Here is a tiny trained network, its code and every weight. The questions are about switching its units off for an input and a target symbol, where a switched-off unit gives its printed mean instead of its output.

import numpy as np


def w(rows, s, z=0):
    codes = np.array(rows[::2]) - 128.0
    scale = np.full(codes.shape[1], s)
    scale[-1] = z or s
    return codes * scale


def f(y):
    return np.maximum(y, 0)


def softmax(a):
    e = np.exp(a - a.max(-1, keepdims=True))
    return e / e.sum(-1, keepdims=True)


def log_softmax(a):
    a = a - a.max(-1, keepdims=True)
    return a - np.log(np.exp(a).sum(-1, keepdims=True))


def net(x, mask):
    ids = ['γδεζηλμξτφψ'.index(c) for c in x.split()]
    T = len(ids)
    res = E[ids] + P[:T]
    r = res
    for j in range(2):
        rows = slice(4 * j, 4 * j + 4)
        q, k, v = (r @ M[0][rows].T for M in (Q, K, V))
        z = softmax(np.where(np.tri(T) > 0, q @ k.T / 4**0.5, -1e9)) @ v
        o = O[0][rows]
        res = res + np.where(mask[j], z, o[:, -1]) @ o[:, :-1]
    y = f(res @ A[0][:, :-1].T + A[0][:, -1])
    res = res + np.where(mask[2:18], y, B[0][:, -1]) @ B[0][:, :-1]
    return log_softmax(res[-1] @ U[:, :-1].T + U[:, -1])


Q, K, V, O, A, B = {}, {}, {}, {}, {}, {}
E = w([
[101,182,120,72],'γ',
[90,150,94,97],'δ',
[119,177,132,150],'ε',
[81,184,156,98],'ζ',
[123,169,105,156],'η',
[23,132,157,4],'λ',
[110,185,123,143],'μ',
[131,61,203,101],'ξ',
[205,138,186,52],'τ',
[128,166,106,160],'φ',
[173,242,79,66],'ψ',
],0.017)
P = w([
[136,122,123,151],'0',
[164,68,56,129],'1',
[143,95,97,121],'2',
[176,148,210,126],'3',
[148,122,140,154],'4',
[83,84,32,199],'5',
[114,111,149,130],'6',
[133,111,146,78],'7',
[98,137,165,134],'8',
[94,169,254,141],'9',
[80,136,139,160],'10',
[17,106,29,187],'11',
],0.0092)
Q[0] = w([
[130,184,13,44],'head 0',
[231,86,208,128],'head 0',
[146,71,207,192],'head 0',
[249,34,130,197],'head 0',
[60,87,127,94],'head 1',
[66,201,119,227],'head 1',
[62,118,40,254],'head 1',
[251,161,235,140],'head 1',
],0.006)
K[0] = w([
[104,115,72,143],'head 0',
[221,82,168,42],'head 0',
[156,62,207,124],'head 0',
[176,57,115,148],'head 0',
[46,104,204,104],'head 1',
[110,123,185,63],'head 1',
[146,168,254,148],'head 1',
[182,4,32,94],'head 1',
],0.0094)
V[0] = w([
[150,54,155,55],'head 0',
[95,116,18,109],'head 0',
[206,154,219,129],'head 0',
[102,178,126,142],'head 0',
[200,105,228,132],'head 1',
[28,77,131,84],'head 1',
[191,10,91,110],'head 1',
[117,53,77,195],'head 1',
],0.011)
O[0] = w([
[94,38,155,109,134],'head 0',
[90,199,204,136,171],'head 0',
[116,81,2,85,86],'head 0',
[170,142,113,166,166],'head 0',
[122,77,73,47,65],'head 1',
[133,100,175,151,211],'head 1',
[20,162,92,163,21],'head 1',
[116,161,87,177,1],'head 1',
],0.0074,0.0047)
A[0] = w([
[157,60,124,135,106],'neuron 0',
[56,153,124,98,131],'neuron 1',
[214,157,210,127,184],'neuron 2',
[254,121,141,101,114],'neuron 3',
[182,70,125,125,121],'neuron 4',
[87,32,157,115,121],'neuron 5',
[87,146,184,159,112],'neuron 6',
[88,56,62,94,59],'neuron 7',
[118,87,128,83,81],'neuron 8',
[49,160,113,231,167],'neuron 9',
[149,132,74,185,202],'neuron 10',
[23,163,86,187,255],'neuron 11',
[178,143,84,141,225],'neuron 12',
[151,206,90,97,79],'neuron 13',
[174,242,106,94,59],'neuron 14',
[104,78,174,127,54],'neuron 15',
],0.0091,0.0046)
B[0] = w([
[56,237,169,209,155],'neuron 0',
[40,124,105,89,155],'neuron 1',
[154,39,33,148,255],'neuron 2',
[141,85,98,170,171],'neuron 3',
[149,159,43,144,157],'neuron 4',
[60,182,85,144,182],'neuron 5',
[191,95,169,128,182],'neuron 6',
[247,144,182,151,163],'neuron 7',
[121,137,112,210,157],'neuron 8',
[205,229,140,114,155],'neuron 9',
[135,149,193,32,140],'neuron 10',
[168,255,174,11,162],'neuron 11',
[21,22,134,21,158],'neuron 12',
[68,127,85,202,150],'neuron 13',
[59,124,17,231,177],'neuron 14',
[68,150,106,162,153],'neuron 15',
],0.0059,0.0098)
U = w([
[112,128,131,161,120],'γ',
[214,235,200,177,239],'δ',
[64,121,95,152,92],'ε',
[186,37,78,103,254],'ζ',
[114,202,103,166,66],'η',
[169,82,208,193,38],'λ',
[8,145,56,254,111],'μ',
[99,206,119,59,63],'ξ',
[6,119,123,21,144],'τ',
[109,204,89,134,82],'φ',
[102,148,93,147,23],'ψ',
],0.0068,0.0032)

Each question gives the input, a string of symbols that net reads in full, and the target symbol t.
The units are the heads (4 rows each of Q, K, V and O) and the neurons (one row each of A and B). Each row of codes is followed by its name. A weight is (code - 128) times the scale printed after its matrix; where a second scale follows, it is the last column's (O, A, B and U).
mask holds one flag per unit, heads first, then neurons. A switched-off unit (its flag False) gives its mean, the last column of its rows in O or B, instead of its output. The means were averaged over made-up inputs and are rounded, as every weight is.
A unit's drop is (log p(t) with every unit on - log p(t) with that unit switched off) / (log p(t) with every unit on - log p(t) with every unit switched off).
The circuit of an input: a set's keep is (log p(t) with only the set's units on - log p(t) with every unit switched off) / (log p(t) with every unit on - log p(t) with every unit switched off). Starting from the 12 units with the biggest drops (on a tie, the unit counted first), units are removed one at a time, each time the one whose removal leaves the highest keep (on an exact tie, the one counted first), for as long as the keep stays at least 0.8.
units of the circuit, in order: the units of the circuit, biggest drop first
k most important neurons: the k neurons with the biggest drops, biggest first
which heads matter: for each layer, one digit per head in row order, 1 if its drop is at least 0.15 and else 0, layers parted by /
input ζ λ ζ δ ζ φ δ μ γ δ δ μ, target δ: which heads matter : 10
input δ γ λ δ τ ζ, target δ: which heads matter : 10
input ζ φ μ δ ξ, target μ: units of the circuit, in order : (head 0; neuron 5; neuron 0)
input δ δ ε, target δ: units of the circuit, in order : (head 1; head 0; neuron 9)
input δ δ μ, target δ: units of the circuit, in order : (head 1; head 0; neuron 9)
input η δ λ φ γ μ τ δ μ ζ ε ζ, target ζ: units of the circuit, in order : (head 1)
input ψ μ γ, target μ: which heads matter : 11
input λ φ ζ ψ, target μ: units of the circuit, in order : (neuron 14; head 1)
input τ τ ζ, target τ: units of the circuit, in order : (head 1; neuron 1)
input ε φ δ τ, target ζ: which heads matter : 10
input δ ζ γ φ γ δ δ ξ ζ ζ λ μ, target ζ: which heads matter : 01
input δ λ ξ η ζ η λ ψ μ δ τ ζ, target δ: units of the circuit, in order : (head 0; neuron 9)
input δ η η τ γ φ, target τ: which heads matter : 01
input τ ξ δ τ ξ ζ, target τ: units of the circuit, in order : (head 1)
input μ τ γ μ ξ, target μ: 4 most important neurons : (neuron 5; neuron 0; neuron 8; neuron 15)
input λ ζ ζ δ, target ζ: 2 most important neurons : (neuron 2; neuron 0)
input δ τ τ ε, target τ: units of the circuit, in order : (head 1; head 0)
input ζ λ ζ λ τ ζ τ ξ ξ δ τ ε, target δ: which heads matter : 10
input ζ ε ζ δ δ ζ δ η ψ δ τ, target ζ: which heads matter : 00
input ζ ε γ δ λ η, target δ: most important neuron : (neuron 9)
